In the rows, 128 means zero.
Rows lie near named flat spaces through zero. A row that begins with a name and a colon came from that space; any other row is followed by the name of its block's space that it lies nearest.
notumimu: [121 138 128 117  80  92 147 143 105  71 114 124  69 133 115 108 113 137
 115 113 135 121 165 124 131  88 113 151 140]
vozukibe: [107 109 131 114 147 162  80 139 118 123 127 183 168 132 101 147 127 148
 161 132 102 123 109 101 133 128  86  90 111]
vozukibe: [151 116 152 137 118 138 181 108 132 128 147 143 173 108 117  77 123 149
 163 117 126 140 133 127 135 177  91 130 128]
napuldalud: [137 132 131 121  75 135 109 120 155 186 114 116 134 147  54 202 150 137
 100 189 134 102 144 123 109  94 118 100 152]
napuldalud: [101 122 100 138 127 159  85 149  92  96  96 137 134 123 132 119 110 128
 147 148 111 138  96 141 128 144 124 118 124]
zafensipa: [114 150 169 136 178 113 166 119 133  94 202 154 138 203 156  93 162 133
 159 165 146 150 135  57 138 104 100 117 107]
napuldalud: [128 131 123 131 117 114 141 118 121 114 137 123 143 114 152  89 110 132
 144 126 144 130 123 132 124 156 111 163 113]
vozukibe: [211 171 129 157  68 123 178 152  96  99  76  69  99 120 114 146 110 124
  90  84 113 161 181 229 153 179 158 111 223]
notumimu: [151 125 141 134 167 137 138  93 172 204 167 122 194 122 148 141 146 121
 135 139 144 127 107 126 120 170 136 129 111]
notumimu: [141 146 130 137 119 121 145 160 111  95  96 101  47 152 114 156 141 112
  83 108 109 142 164 153 145  82 177  98 179]
notumimu: [107 108 121 113 110 122 118 116 126 122 134 151 154 100 126  94 107 145
 156 128 138 110 115 109 117 139  86 161  92]
napuldalud: [130 147 110 120  60 129  81 137 107 119 101 128 154 138  88 166 107 149
 133 174 136 113 133 141 115 135  78 129 142]
zafensipa: [122 158 149 139 130 106 163 137 108  67 158 129 101 186 143  98 141 132
 138 153 141 150 151  98 139 103 112 126 136]
napuldalud: [151 154 131 150 108 115 164 115 134 139 137  85 127 146 139 122 136 118
 114 162 152 140 138 148 123 145 145 142 149]
vozukibe: [141 104 137 100 123 157  77 110 155 193 135 179 224 101  77 179 123 159
 159 127 116 100 114 114 119 161  64 103 109]
notumimu: [ 90 140 110 127 104 140  78 154  70  46 117 163 146 155 127 102 100 151
 175 169 124 136 110 108 129 134  62 129 113]
vozukibe: [ 94 111 134 110 164 121 107 102 154 155 176 162 171 131 149 112 135 134
 159 149 149 109  99  70 112 121  96 152  67]
zafensipa: [119 160  94  69  72  81   6 163  94  85  95 156 122 133 116 214  79 150
 115  97 138  82 152 132 120  91  63 157 121]
zafensipa: [ 95  75 139 165 210 221 142 124 143 170 131 154 156 130 109 107 174 115
 156 171  80 159  68 104 136 139 172  47 118]
zafensipa: [124  74 101 165 153 227 121 155  95 129  49 134 133  62 103 104 117 119
 142  98  52 163  79 195 148 187 181  62 158]
notumimu: [110 127 125  99 110 111  93 150 107  83 117 163 106 131 111 140 110 145
 133 100 119 111 146 108 133  92  91 130 120]
vozukibe: [132 110 152 135 112  92 231  95 163 143 155  98  80 106 132  59 143 121
 110 115 153 123 154 111 122 106 156 171 120]
napuldalud: [149 122 131 121  63 115 151 100 153 172 126 112 155 100  88 129 120 145
 124 149 150 104 143 137 109 145  99 155 131]
zafensipa: [149 119 125 110 118 102 132  92 171 197 144 112 164  82 142 135 117 126
 118 105 157  99 125 139 109 156 127 177 104]
zafensipa: [144 124 134 157  87 110 218  90 173 190 132  52  85 115 115 101 156 105
  82 175 162 124 143 145 106 116 190 159 147]
zafensipa: [165 107 123 142 121 153 157 133 131 154  82 104 111  73 110 131 121 118
 103  72  96 138 135 191 141 160 177 109 167]
notumimu: [ 88 116 109 110 122 140  69 163  90  73  95 166 102 129 110 138 109 139
 140 117 102 120 120 114 133  93 105 112 119]
vozukibe: [104 166  94 139 153 107  85 147 105  97 123  89  86 166 194 143 125  94
 103 156 150 138 109 140 122 107 175 153 124]
notumimu: [101 149 123 136 144 106 124 114 143 139 161 103 114 172 162 128 149 109
 117 192 165 125 114  96 110  96 147 152 105]
zafensipa: [136 155 168 151 159 117 198 136 108  59 172 135 107 189 154  74 151 130
 149 133 129 170 154  98 153 121 120 110 143]
vozukibe: [ 95 102 127 144 132 139 166 120 128 116 131 125 102 120 130  68 136 123
 138 152 128 135 112 107 123 114 144 138 110]
napuldalud: [134 171 142 152 155 113 149 123 148 147 163  84 100 207 150 163 175 100
  94 195 155 145 138 111 124  90 175 111 149]
notumimu: [162 122 138 137 109 127 177 123 135 139 114 108 114 100 114 115 127 127
 112  93 119 135 150 161 137 147 148 127 157]
napuldalud: [135 128 110 132  72 127 126 121 110 118 108 119 159  96 120  99  94 144
 147 140 139 123 121 155 117 174  92 161 126]
vozukibe: [ 97 104 122 144 124 159 143 150 103  90  95 132  78 127 102  98 134 125
 128 140  98 142 121 125 136  99 151  98 141]
napuldalud: [115 106 127 117 134 126 130 118 132 129 135 147 141  98 136  97 116 135
 146 106 129 118 117 115 125 137 112 149 100]
[101 151 126 108 170  82 102 135 134 106 161 128  85 169 180 144 138 109
 109 121 153 118 134  89 125  69 146 155 100]
vozukibe
[108 151 120 116  83 120  74 123 138 152 135 128 147 178  87 190 141 140
 122 223 156 101 128  94 101  88  88 124 122]
napuldalud
[167 126 145 129 162 144 134 116 157 184 141 130 169 118 127 163 143 124
 123 100 117 132 128 145 136 160 143 101 140]
notumimu
[177 135 142 157 122 158 167 113 124 143 134 119 201 114 128 102 122 140
 159 132 122 158 122 168 138 220 108 113 153]
notumimu
[102 104 143 110 148 117 134  99 176 182 166 143 132 132 116 133 156 127
 125 153 146 101 121  71 110  85 127 137  88]
napuldalud
[139 150 142 115  98  78 152 108 167 166 153  96  95 155 115 162 151 121
  86 155 167 103 164 108 111  76 139 154 134]
zafensipa
[201 151 151 177  81 126 247  99 132 138 135  66 154 113 132  64 127 130
 130 138 146 166 155 188 136 216 138 145 179]
notumimu
[134 165 161 121 144  86 156 129 121  76 182 143 122 188 156 110 139 137
 143 128 151 140 160  85 140 107  92 138 123]
zafensipa
[112 138 152 105 180 109 110 132 123  88 180 182 150 165 160 119 131 141
 163 105 132 130 131  71 140 112  81 128  92]
vozukibe
[143 132 145  98 175 121  87 126 160 172 155 159 157 141 128 199 144 129
 119  93 124 110 135 106 133 110 121 105 117]
notumimu
[163 164 130 101  99 100  94 182  83  54  86 142  76 143 109 189 104 140
 100  44  99 129 189 164 159  99 112 102 183]
zafensipa
[114  91 169 100 146 136 148 127 141 115 154 200 134 126  81 112 142 159
 159  90 101 117 148  66 142  91  77  95 108]
vozukibe
[134 191 139 123 168 136  46 167  92  77 152 165 167 232 140 211 141 137
 148 163 120 151 134 103 147 117  82  67 147]
notumimu
[129 112 173 145 190 147 188  99 188 198 182 126 126 168 113 137 198 112
 115 167 128 138 127  78 128  91 172  82 126]
zafensipa
[104  72 110 139 101 154 157  90 151 180 116 119 159  53 112  61 115 132
 150 154 135 112  86 132 102 167 129 166  91]
napuldalud
[165 167 122 141 100 122 126 153  89  80 103 108 123 142 137 140 108 131
 122 111 122 151 151 177 145 160 122 121 173]
napuldalud
[174  99 161  92 130 119 157 133 151 148 116 164 114  75  83 155 125 146
 110   4  90 111 179 141 153 118 123 103 151]
napuldalud
[ 73 116 102 141 128 184  65 170  84  84  80 150  99 160  89 150 135 128
 137 189  89 140  97 116 130  87 133  67 138]
zafensipa
[ 81 137 134 104 206 112  75 148 116  80 168 178 114 179 176 137 138 123
 147 113 127 128 115  63 138  75 115 122  84]
napuldalud

Each name stands for a flat space through zero: a line, a plane or more. A row that begins with a name and a colon came from that space; any other row is followed by the name of the space it lies nearest, among the names in its block.
supu_luzoz: [147 105 155  36 141 134 145 100 132 111 124  95 108  53 159 125 165 156
 135 177 137 126  81 139 147  76 114 120 126]
dor_vesal: [102 132 121 152 108 132 121  85 121 194 150 114 121 100 138 114 135 148
  90 140 110 131 137 161 115 124 129 144 159]
supu_luzoz: [108 120 135  91 146 132 153 110  81 126 102 137 134 133 157 148 120 145
 125 131 108 150 119 109 110 118 104 125 123]
supu_luzoz: [121 138 136 129 181 161 148 133 101 147 120 152 131 155 141 131 100 155
 116 111 129 122 141  95 120 161 133 123 126]
nas_taga: [113 101  83 127  73  55  97 147 216 123 190 110  94  31 111 137 192  51
 168 144 108 174  89 204 143 100  53 134 107]
dor_vesal: [162 141 142 235 124 151 154  74 148 175 142 144 157 132 113  88 121 128
 119 127 120 129 171 128 167 145 171 127 191]
dor_vesal: [210 124 153 149 150 156 157 150 117  45  80 154 170 233 113 116 104 117
 172  89 134 153 166  48 166 161 140 115 117]
buv_dapot: [153  70 167  61 144 169 193  29  70 117 119 142 154  91 175 156 204 141
 174 188 102 177 103 160 187  84  56 122 116]
supu_luzoz: [ 85 126 130 104 116 142 120 102  71 152 121 129 133 138 140 155 136 149
 107 148 129 104 123 159 105 114 129 138 117]
dor_vesal: [133 131 135 180 123 148 142  89 116 161 134 142 149 142 125 118 130 132
 120 130 120 128 153 138 144 138 142 132 154]
supu_luzoz: [117 116 133 137 111 123 149  65 121 169 138 121 131  75 148 122 151 135
 117 157 102 150 121 158 136  98 114 132 162]
nas_taga: [ 99 131 146 194 107 160 159  57  24 152  90 175 195 210 129 163 115 133
 122 136 114 112 168 140 126 126 158 131 147]
buv_dapot: [ 90 135 118 150  97 138  93 139  94 134 136 143 143 175 100 162 138 115
 126 134 154  74 138 177 117 134 151 139  99]
nas_taga: [ 93 136 133 174 154 145 162 100  81 160 119 176 158 147 134 155 109 128
 127 129 121 115 142 130 125 138 141 118 141]
nas_taga: [143 160 113 251  97 123 113 133 146 154 127 139 153 197  93  92  82 113
 103  80 117 131 190 102 121 173 177 139 172]
buv_dapot: [103 108 119 126 115 131 129 107 107 138 147 147 136 122 129 160 166 106
 149 145 120 137 121 176 138 123  88 133 103]
nas_taga: [119 119 144  73 153 152 142 114  86 126 112 127 127 129 152 143 132 159
 122 144 131 121 114 122 122 118 119 126 114]
buv_dapot: [ 81 107 137 116  98 153 150  52   2 145  90 154 174 193 156 180 143 144
 121 145  93 148 144 154 108 111  96 144 116]
buv_dapot: [117 146 111 160 169  94 162 130 171 175 134 131 104  67 155  93  79 134
 101  97  82 188 129  74 101 145 111 118 182]
dor_vesal: [122 124 132 139 114 154 134  80  79 163 118 125 143 164 145 121 127 156
 101 123 101 152 155 127 117 138 117 147 144]
dor_vesal: [133 141 115 214  79 144 101  68 152 228 171  95 121 121 122  67 134 153
  67 120 100 145 176 163 126 153 144 163 191]
buv_dapot: [102 104 139 138 183 146 195  53 125 196 167 169 131  25 164 147 168 127
 148 173 103 154 103 172 167 112  80 110 151]
dor_vesal: [146 140 107 124  91 103  82 140 191 163 152  58  80  93 131  61 118 153
  74 106 108 161 136 116  99 136 126 155 162]
buv_dapot: [135 161 132 165 167 129 125 160 188 154 149 127 108  85 111  97  95 139
 108 125 162  76 125 112 132 142 191 112 160]
dor_vesal: [122 142 129 141 150  88 143 145 201 135 150 127 106  19 122 118 122 108
 137 155 149  97  88 138 141  94 163 100 159]
nas_taga: [113 139 121 146 152 137 133 132 122 159 133 139 123 135 135 123 106 141
 109 110 118 134 141 112 112 154 127 130 137]
buv_dapot: [119 133 150 145 173 155 167  87 122 173 139 150 134  77 143 127 129 151
 121 158 137 100 120 139 149 119 153 112 159]
nas_taga: [124 132 141  66 193 154 143 146 119 133 122 126 105 107 154 128 112 170
 115 130 140 116 108  95 117 138 125 118 116]
nas_taga: [178 117 126  52 101 112  83 168 187  81 135  59  85 106 125  89 150 139
 125 126 141 143 107 116 130 115 113 141 109]
supu_luzoz: [ 91 130 128  66 131 141 104 163  63  96  98 132 130 189 130 171 116 145
 122 124 150  91 119 124  90 129 131 133  75]
[101 135 133 145 139 162 142  92  56 168 108 146 149 183 147 137 105 163
  96 116 108 133 158 114 103 150 131 139 139]
nas_taga
[129 124 163 128 176 168 181  66 104 167 129 149 142  79 153 130 138 161
 126 170 135 105 117 137 159 109 149 110 160]
buv_dapot
[ 46 153  99 199 109 131  85 150 109 181 166 165 136 153  87 172 125 102
 112 130 161  45 141 204 104 150 166 136 107]
buv_dapot
[ 67 138 113 120  88 135  79 147  62 131 119 133 139 199 109 173 125 130
 107 127 150  72 137 169  85 132 147 147  86]
supu_luzoz
[ 96 123  92 122 133 107 112 142 160 173 169 119  91  84 140 122 137 121
 113 111  97 173 121 146 104 150  68 142 121]
nas_taga
[129 106 143 112 127 159 129 104 116 123 152 143 139 112 118 157 185 117
 162 172 158  90 112 191 172 111 121 125  98]
buv_dapot
[117 132 120 141 144 115 146 121 137 152 131 134 121 102 143 120 112 129
 118 118 104 158 128 112 117 134 113 125 149]
buv_dapot
[103 129 115 187 128 105 146 122 144 143 148 167 143 100 113 151 134  83
 153 135 123 125 124 158 142 124 125 114 136]
nas_taga
[113 114 165  85 164 152 175  96  68  99  98 165 159 113 144 180 145 134
 163 178 154  84  96 142 153  85 143 101 111]
nas_taga
[123 127 101 130 120 102 106 152 177 145 161 111  97  93 125 112 136 113
 123 113 113 158 122 138 118 142  94 137 125]
nas_taga
[ 46 120 135  73 154 117 162  89  68 161 120 151 126  53 167 187 138 141
 122 180 122 104  77 168 101  75 113 112 124]
dor_vesal
[148 147  99 200  90 103  92 156 187 145 150 108 117 151  99  83 107 108
 108  84 113 154 164 116 118 164 137 145 153]
nas_taga
[145 139 146  87 189 146 142 161 144 112 120 127 110 108 137 118 105 156
 127 128 156 100 110  87 131 134 152 109 124]
nas_taga
[130 123 131 135 159 132 148 118 162 151 159 139 117  65 132 124 146 122
 141 147 132 126 111 147 154 125 118 116 137]
buv_dapot
[134 177 139 220 200 157 159 155 134 158 114 175 148 172 113 105  45 147
 105  86 147  87 169  57 124 184 208 105 170]
nas_taga
[196 124 150 131 154 144 155 159 123  44  83 151 160 207 116 124 105 114
 173  97 138 146 149  55 159 150 137 111 111]
dor_vesal
[115 135 118 118 107 112 112 105 145 179 140  84  98  82 148  92 122 159
  78 129 103 151 126 131  98 118 124 146 165]
dor_vesal
[148 112 144  39 105 156 105 111  82 108 100  77 117 165 153 115 143 181
 101 134 124 141 127 115 110 116 111 152 109]
nas_taga
[103 126 134 180 121 158 146  65  83 184 139 155 157 140 131 141 141 136
 117 145 117 118 151 167 139 132 134 135 148]
dor_vesal
[100 118 100  84  98 127  71 168 117 118 148 111 106 163 116 151 153 120
 126 117 137 122 124 165 102 145  89 152  68]
dor_vesal

Rows lie near named flat spaces through zero. A row that begins with a name and a colon came from that space; any other row is followed by the name of its block's space that it lies nearest.
bav_gezo: [163 144 111 157  66 109 110 131 135 110  98 117 161 101 193 113 147 130
 126 148 107 127 129 117 136 174 129 122 102]
gine_milun: [110 143 107  98 139  77 145 181 116 129 167  76  83 153  97 145  86 134
  55 117  77 152 189 151 119  64 126  88 124]
gine_milun: [105 114 122 139  83 118  96 129 113 122 141  67  72  93 149  97 171 151
 144 123 130 148 104 128  95 145 111 128 126]
fasu_zemam: [157 160 164 146 127 197 166 116 116 108  70 151 120 195  61 216 140 133
 149 122  96 133  86 159 200  33 143 181 165]
bav_gezo: [173 194 104 178  85 149  74  99 137 174 115 107 177  82 187 115 132 132
 152 141 169 126 112 128 130 167 126 115 118]
bav_gezo: [ 83 103 133  97 109 140 118 102 137 102 158 155 104 125  79 100 155 170
 145 130 159 147 140 121 100 161 130 195 131]
noba_sal: [ 72  98 154  80 107 167 194 188 185  72 132 149 151 173  11 152 207 201
 107  97 139 193 178  92 134 153 139 174 204]
gine_milun: [ 86 104 153 103 215 143 140 121  92 166 187 117  54 149  61 145  94  87
 134 105 154 112 103 151 104  56 118 103 144]
fasu_zemam: [145 144 141 120 166 119 152 152 148 140 151 150 151 125  99 141 120 132
 124 134 151 138 124 147 122 137 116 103 164]
noba_sal: [105 151 122 123 148 146 118 143 145 169 156  90 122 117  98 125 136 165
 131 105 170 159 134 133 108 118 118 113 168]
fasu_zemam: [156 152 109 174  98 165  72  72 122 170  88 133 179  98 201 106 126  94
 156 132 162  92 122  96 145 170 143 124  96]
noba_sal: [118 125 109 108 173  92 117 165 166 159 105  93 129  96 144  89 134 221
 118 105 137 173 156 146 113 140 103 105 206]
fasu_zemam: [118  97 151 104 152 123 174 136 137  79 127 169 119 155  96 143 133 149
 148 137 108 133  93 143 130 110 125 175 132]
bav_gezo: [ 97 107 118 104 185 133 113 104 148 153 118 144 132 120 130  93 112 179
 152 111 159 132 131 129 116 129 125 159 152]
gine_milun: [103 170 118 104  84 162  79  90 144 145 151 141 111 118  42 110 154 209
 118 126 185 177 196 141 117 157 134 197 180]
bav_gezo: [106  95 141 113 166 123 143 134 111 127 131 122  89 144 111 133 119 113
 125 114 113 120 120 133 126  93 124 118 136]
gine_milun: [197 167 149 140 158 125 205 184 189 107 112 191 246 143 126 179 126 135
 137 153 131 138  93 141 157 152 123 107 159]
bav_gezo: [139 172 111 131 101 148 107 105 162 139 137 157 186 113 123 116 130 168
 141 141 173 143 145 124 124 172 136 168 127]
fasu_zemam: [161 177 126 128 129 134  93  85 134 161 154 187 160 106 102 118 102 125
 124 157 184 121 160 149 124 175 130 139 141]
gine_milun: [132 140 154 126 191 124 151 150 101 158 174 103  73 139  80 166 103  97
 129 121 134 127  84 174 116  58 106  80 157]
noba_sal: [105 117 117 129 124 131  92  91  82 143 128  97  63 135 136 120 104 103
 122 118 109 107 136 132 128  81 135 137  95]
fasu_zemam: [134 107 122 140 176 104 142 167 156 155 131 108 177  92 198 101 129 114
 146 118 151 119  94 105 103 169 110  56 133]
noba_sal: [114  85 161 122 117 110 155 176  98  97 120  85  45 141  89 148 176 112
 100 112  79 146 126 137 132 101 112  88 175]
noba_sal: [153 170  96 142 173  90  84 132 131 194 112  70 111  86 184 102  90 184
 131 121 132 146 120 177 118  97 101  91 165]
fasu_zemam: [133 156 103 132 122  97 111 163 123 161 143  67 115 113 144 124 111 128
  82 117 115 144 172 134 119 114 121  66 137]
bav_gezo: [ 97  53 126  98 164 129 139  98 113 116 101 198 157 165 143 107  88  48
  93 117 108  64 200  63 151 150 165 125  79]
noba_sal: [106 122  91  89 175 114 163 165 201 132 116 164 241 149 146 109  90 176
  97 110 135 140 203  84 133 157 150 132 124]
noba_sal: [ 98  81 129  91 145 110 188 188 156  89 113 141 159 169 108 138 133 128
  78 106  86 137 188  87 143 130 144 110 136]
bav_gezo: [125 127 146 132 101 111 137 147 105  94 149  82  47 122 105 143 161 156
 147 136 100 158  68 172 109  90 103 144 140]
fasu_zemam: [131 117 142 143 111 170 130  97 133 115 107 166 161 134 132 132 152 109
 162 132 149 109 102 102 143 156 141 160 115]
bav_gezo: [118 115 118 146 108 147  81  97 118 162 120 119 138  96 165  91 144  95
 133 118 165 106 149  87 119 182 134 103 119]
noba_sal: [100 165  91 108 138 161 139 121 151 143 135 130 181 180 106 153  73 149
 104 108 126 131 182 106 149  71 165 169  85]
gine_milun: [126 153 126 116 120 151 111 110 145 143 128 156 145 130  82 126 134 163
 118 126 162 147 174 130 136 149 136 157 165]
fasu_zemam: [141 133 133 151 130 152 142 143 135 138 101 112 157 134 148 148 142 112
 139 115 127 123 105 112 147 119 131 103 136]
noba_sal: [199 157 162 151 108 116 185 181 164  86 114 165 187 122 121 170 170 135
 141 162 119 149  77 153 147 169 110 109 171]
fasu_zemam: [128  96 151 104 118 122 197 160 175  56 149 211 206 145 104 136 155 121
 134 153 134 129 122  96 121 201 137 156 110]
gine_milun: [108 105 112 117 116  93 142 184 151 117 126  87 139 116 154 105 150 150
  96 112 107 152 163 101 113 156 122  88 138]
gine_milun: [ 72  94 105  93  73 112 153 148 180  53 159 137 166 127 137  89 164 201
 145 135 127 163 133  87  87 188 137 209  74]
gine_milun: [146 128 143 152 147 107 130 165 103 153 135  66  80 106 146 140 140 100
 128 119 116 131  84 152 118 101 100  51 158]
bav_gezo: [116 122 144 125 147 137 137 133 107 136 149 111  86 139  95 147 128 106
 128 119 129 126 111 140 123  92 122 112 139]
[118 100 112  77 143  36 165 166 145  65 159 152 115 135 134 105  91 173
  96 156  71 146 150 157 100 129 118 154  95]
fasu_zemam
[155 135  99 138 101  91 140 144 138  96  88 123 167 138 200 129 102 135
 112 143  65 120 136 123 150 118 139 135  75]
fasu_zemam
[137 121 108 154 122 131  85 110 128 168  93 111 159  91 203  88 132 107
 132 118 148 106 144  93 129 176 130  88 122]
bav_gezo
[135 149 141 104 148 122 123 113 138 139 180 184 133 116  64 122 116 136
 120 150 178 137 155 154 107 165 121 139 158]
fasu_zemam
[125 158 147 128 134 154 139 128 112 139 174 119  95 145  61 167 126 115
 133 128 148 138 104 156 122  84 123 130 141]
bav_gezo
[128 105 121 113 133 103 146 143 136 101  95 143 139 145 145 124 118 139
 105 127  85 126 157 120 146 125 136 135 123]
noba_sal
[131 123 143 152  93 189 129  91 117 109  81 147 140 154 126 154 156 110
 161 123 123 110  98 105 166 114 149 176 113]
fasu_zemam
[199 131 138 151 131  82 147 145 146 104  96 173 182  99 194 123 127 115
 141 168 108 112  90 146 138 182 112 101 128]
noba_sal
[143 121 123 144  98 105 146 154 140  94 118 113 149 115 179 124 147 133
 142 141 102 132  90 121 122 148 121 124 100]
gine_milun
[106 130 152 113 158 158 142 114 135 131 177 151 112 132  64 139 137 145
 167 129 178 139  83 148 103 119 118 164 147]
gine_milun
[112 154 149 104 157 126 162 166 143 116 175  98  70 140  41 161 144 212
 149 123 136 190  76 195 104  64  98 160 190]
bav_gezo
[135 164 127 110 140 157 120 102 144 148 125 182 160 149  66 143 107 150
 108 130 158 136 188 136 152 130 145 161 162]
gine_milun
[ 76 101 153  93 115 160 143 120 118 108 188 159  97 155  28 137 151  99
 110 121 161 131 167 103 109 144 142 152 130]
bav_gezo
[170 154 125 152 139 120 109 108 145 152 140 159 182  84 177 107 118 118
 164 156 175 111  87 137 111 185 115 114 117]
noba_sal
[114 147 142 129 110 174 110  85 104 141 177 148 108 138  69 145 127  89
 138 133 173 115 127 126 119 124 140 153 109]
bav_gezo
[125 178  97 130 160 129 111 139 132 183 136  72 125 133 133 139  83 160
 112 106 130 146 144 151 130  61 127 107 136]
noba_sal
[139 135 118 130  88 129 139 116 152  84 117 164 177 133 152 126 133 150
 148 152 118 128 114 117 134 157 140 185  84]
gine_milun
[150 127 116 129 113  93 173 169 153  81 117 138 183 142 174 140 115 127
 118 145  79 126 118 118 137 133 134 126  82]
gine_milun
[165 181 143 152 111 139 107 127 141 145 125 108 108  90 106 135 171 200
 169 141 163 174  73 186 121 135  96 144 203]
noba_sal
